Here is a tiny trained network, its code and every weight. The questions are about switching its units off for an input and a class, where a switched-off unit gives its printed mean instead of its output.

import numpy as np


def w(rows, s, z=0):
    codes = np.array(rows[::2]) - 128.0
    scale = np.full(codes.shape[1], s)
    scale[-1] = z or s
    return codes * scale


def norm(h):
    return h / np.sqrt((h * h).mean(-1, keepdims=True) + 1e-5)


def f(y):
    return np.maximum(y, 0)


def log_softmax(a):
    a = a - a.max(-1, keepdims=True)
    return a - np.log(np.exp(a).sum(-1, keepdims=True))


def net(x, mask):
    res = np.array(x, float).reshape(1, 4) / 4 @ E
    u = 0
    for l in range(3):
        y = f(norm(res) @ A[l][:, :-1].T + A[l][:, -1])
        res = res + np.where(mask[u : u + 5], y, B[l][:, -1]) @ B[l][:, :-1]
        u += 5
    return log_softmax(norm(res)[-1] @ U[:, :-1].T + U[:, -1])


A, B = {}, {}
E = w([
[112,204,156,37],'x0',
[56,235,1,148],'x1',
[143,44,59,50],'x2',
[254,226,7,198],'x3',
],0.0084)
A[0] = w([
[77,200,199,129,53],'L0N0',
[255,83,136,58,73],'L0N1',
[52,234,159,115,51],'L0N2',
[168,161,130,245,36],'L0N3',
[35,74,125,91,4],'L0N4',
],0.0089,0.0034)
B[0] = w([
[213,149,160,117,221],'L0N0',
[101,10,101,81,254],'L0N1',
[198,71,173,122,240],'L0N2',
[92,167,128,133,218],'L0N3',
[91,115,91,179,217],'L0N4',
],0.012,0.0034)
A[1] = w([
[80,156,125,87,93],'L1N0',
[67,131,107,119,2],'L1N1',
[64,74,99,84,182],'L1N2',
[64,81,132,137,203],'L1N3',
[8,141,97,89,134],'L1N4',
],0.016,0.003)
B[1] = w([
[101,137,217,105,154],'L1N0',
[143,131,146,202,152],'L1N1',
[252,38,87,126,254],'L1N2',
[124,148,77,174,235],'L1N3',
[134,115,178,231,206],'L1N4',
],0.011,0.0077)
A[2] = w([
[65,198,146,6,156],'L2N0',
[71,94,138,88,79],'L2N1',
[122,135,83,191,252],'L2N2',
[83,30,155,54,211],'L2N3',
[170,141,127,192,237],'L2N4',
],0.011,0.0033)
B[2] = w([
[220,132,187,147,152],'L2N0',
[165,114,85,152,135],'L2N1',
[3,177,126,161,231],'L2N2',
[213,173,94,72,231],'L2N3',
[73,114,167,124,255],'L2N4',
],0.012,0.007)
U = w([
[178,106,32,89,228],'0',
[57,248,57,171,205],'1',
[158,187,167,92,235],'2',
[76,182,107,42,3],'3',
[36,138,220,172,21],'4',
[67,119,125,201,169],'5',
],0.013,0.0058)

Each question gives the input, the list of numbers given to net, and the class t.
The units are the neurons (one row each of A and B). Each row of codes is followed by its name. A weight is (code - 128) times the scale printed after its matrix; where a second scale follows, it is the last column's (A, B and U).
mask holds one flag per neuron, layer by layer. A switched-off neuron (its flag False) gives its mean, the last column of its row in B, instead of its output. The means were averaged over made-up inputs and are rounded, as every weight is.
A unit's drop is (log p(t) with every unit on - log p(t) with that unit switched off) / (log p(t) with every unit on - log p(t) with every unit switched off).
The circuit of an input: a set's keep is (log p(t) with only the set's units on - log p(t) with every unit switched off) / (log p(t) with every unit on - log p(t) with every unit switched off). Starting from the 12 units with the biggest drops (on a tie, the unit counted first), units are removed one at a time, each time the one whose removal leaves the highest keep (on an exact tie, the one counted first), for as long as the keep stays at least 0.8.
circuit, biggest first: the units of the circuit, biggest drop first
k most important neurons: the k neurons with the biggest drops, biggest first
top k neurons in layer l: the k neurons of layer l with the biggest drops, biggest first
input [2,-6,-3,8], class 4: 4 most important neurons	[L1N2, L2N3, L2N4, L1N3]
input [-5,0,5,7], class 1: circuit, biggest first	[L1N2, L2N2]
input [0,-6,-3,0], class 0: most important neuron	[L0N1]
input [-3,-2,-4,2], class 4: circuit, biggest first	[L2N3, L2N4]
input [-5,3,5,8], class 1: 2 most important neurons	[L1N2, L2N2]
input [-5,-7,-3,2], class 4: 4 most important neurons	[L1N2, L0N2, L0N3, L0N0]
input [1,7,4,-5], class 5: 2 most important neurons	[L1N2, L1N4]
input [-3,7,8,-1], class 5: circuit, biggest first	[L1N4, L2N3]
input [3,-4,-6,-7], class 2: 2 most important neurons	[L1N4, L2N3]
input [-8,5,7,1], class 1: circuit, biggest first	[L2N2, L0N1]
input [0,6,-8,-4], class 2: circuit, biggest first	[L0N0, L0N2]
input [-1,-4,-7,6], class 4: 3 most important neurons	[L2N3, L2N4, L1N3]
input [0,-2,-7,-8], class 2: top 3 neurons in layer 2	[L2N2, L2N3, L2N4]
input [4,6,-4,-7], class 2: 2 most important neurons	[L0N0, L0N2]
input [6,7,-4,-3], class 2: circuit, biggest first	[L0N2]
input [0,1,-8,-1], class 2: top 3 neurons in layer 0	[L0N0, L0N2, L0N4]
input [7,3,3,2], class 2: 3 most important neurons	[L0N1, L1N2, L2N0]
input [6,7,1,-5], class 2: 3 most important neurons	[L1N0, L0N2, L0N0]
input [-6,-4,-5,8], class 1: top 2 neurons in layer 0	[L0N3, L0N2]
input [4,3,4,5], class 1: circuit, biggest first	[L1N2]
input [4,4,-7,-7], class 2: 2 most important neurons	[L0N0, L0N2]
input [2,-6,-8,6], class 4: 4 most important neurons	[L2N3, L2N4, L1N2, L1N3]
input [1,8,-1,-1], class 5: 2 most important neurons	[L2N3, L1N4]
input [6,5,8,-4], class 5: top 2 neurons in layer 0	[L0N4, L0N1]
input [6,2,1,4], class 2: top 2 neurons in layer 2	[L2N0, L2N2]
